Small tables with named rows and columns. After each table, cells are looked up by row and column.

firif
|  | falod | zaz | ret | verun | rofuni | gev |
|---|---|---|---|---|---|---|
| gaki | 1.25 | -0.99 | 2.52 | -9.61 | 3.44 | -0.39 |
| dul | 0.97 | -0.44 | 4.63 | -9.02 | 1.12 | -1.99 |
| bosekib | 0.14 | 6.23 | 1.49 | -9.32 | 4.77 | -1.94 |
| ler | 1.24 | -0.56 | 1.82 | -9.78 | 4.20 | -0.09 |
| kot | 0.62 | 3.97 | 0.45 | -9.78 | 5.81 | -0.56 |
| bas | 0.51 | 4.58 | 0.55 | -9.73 | 5.72 | -0.79 |
| riku | 0.17 | 3.94 | 5.23 | -8.52 | 0.57 | -3.70 |
| bobari | 1.11 | 0.72 | 0.93 | -9.90 | 5.20 | 0.14 |
| bamigam | 1.20 | 0.08 | 1.33 | -9.86 | 4.81 | 0.09 |
| navured | 0.77 | 0.35 | 5.08 | -8.86 | 0.66 | -2.52 |
| pegaro | 0.31 | 5.59 | 0.97 | -9.52 | 5.32 | -1.41 |
| relena | 0.37 | 5.36 | 0.87 | -9.58 | 5.44 | -1.25 |

bas, rofuni: 5.72
bas, falod: 0.51
bobari, falod: 1.11
kot, gev: -0.56
bas, zaz: 4.58
ler, ret: 1.82
bas, ret: 0.55
kot, falod: 0.62
bobari, ret: 0.93

Table teb
        kogag   lik  mubov   pof  kopiziv  pidelo  duta   fim   suv   fom
feforo    4.5  -3.0   -2.5  -3.2      1.2     0.7   4.6   1.6  -5.9  -3.0
buzu     -0.6   2.3   -0.6   0.3      1.6     3.6   5.5   1.0   2.2   3.5
vem       6.2   0.8   -8.6  -0.4      4.2    -0.1   2.6  -0.5  -3.8   0.6

buzu, pof -> 0.3
buzu, pidelo -> 3.6
feforo, pidelo -> 0.7
buzu, duta -> 5.5
feforo, suv -> -5.9
buzu, fom -> 3.5
vem, lik -> 0.8
vem, kogag -> 6.2
feforo, mubov -> -2.5
feforo, lik -> -3.0
feforo, kogag -> 4.5

Table tuf
|  | les | fazav | fako |
|---|---|---|---|
| gilu | 134 | 109 | 41 |
| geved | 144 | 85 | 102 |
| nodoku | 192 | 196 | 59 |
| feponi | 133 | 134 | 79 |
| sovef | 136 | 148 | 162 |
| mik | 134 | 135 | 64 |
| gebola | 188 | 207 | 157 |
| nuze | 166 | 224 | 134 |
| paf | 139 | 139 | 211 |

gilu, fazav => 109
geved, fako => 102
gilu, fako => 41
nuze, fako => 134
gilu, les => 134
mik, fako => 64
geved, les => 144
sovef, fako => 162
feponi, fazav => 134
sovef, fazav => 148

kul =
        tisad  lamon  topuze   ven  forada  rupa  pegiru   nol  rozefid
ratodi   22.8   88.7    49.2  46.9    66.1  96.7    29.8  36.8     67.8
pes      64.9   46.0     6.7  45.4     1.8  17.6    82.5  12.4     25.4
bulan    34.0   52.1    28.8  68.0    20.4  29.2    64.3  27.3     28.1

ratodi, forada: 66.1
pes, nol: 12.4
bulan, ven: 68.0
ratodi, rupa: 96.7
bulan, rupa: 29.2
bulan, topuze: 28.8
pes, rupa: 17.6
bulan, nol: 27.3

Table bavovi
|  | litidu | pibasuv | dagu | mefi | vad | sak | siken | latug |
|---|---|---|---|---|---|---|---|---|
| nofuzo | 67.882 | 79.835 | 31.446 | 76.261 | 66.057 | 36.299 | 35.215 | 20.252 |
| buv | 75.932 | 75.481 | 61.159 | 58.328 | 60.233 | 25.448 | 24.659 | 34.167 |
| mif | 38.073 | 35.898 | 40.212 | 29.180 | 40.676 | 76.176 | 83.107 | 80.047 |
| lut | 29.131 | 47.441 | 34.319 | 48.853 | 50.615 | 77.544 | 80.174 | 78.004 |
| ros | 61.124 | 70.998 | 78.125 | 39.632 | 62.164 | 26.565 | 25.585 | 25.788 |
| vonofub | 36.323 | 35.331 | 66.968 | 29.875 | 27.310 | 71.330 | 77.471 | 79.453 |
| ruzo | 77.772 | 85.174 | 72.983 | 62.293 | 47.618 | 35.075 | 30.418 | 33.345 |
| vode | 77.813 | 60.479 | 75.815 | 57.940 | 44.295 | 23.420 | 29.910 | 28.519 |
| vod | 78.186 | 66.350 | 26.034 | 73.342 | 68.538 | 42.183 | 38.331 | 31.176 |

latug of vonofub = 79.453
sak of nofuzo = 36.299
vad of nofuzo = 66.057
latug of buv = 34.167
latug of ros = 25.788
siken of vonofub = 77.471
mefi of ros = 39.632
latug of lut = 78.004
latug of ruzo = 33.345
pibasuv of vod = 66.350
litidu of vode = 77.813
vad of vode = 44.295
siken of buv = 24.659
litidu of buv = 75.932
mefi of buv = 58.328
pibasuv of ros = 70.998
siken of vod = 38.331
sak of ruzo = 35.075
litidu of ruzo = 77.772
pibasuv of nofuzo = 79.835

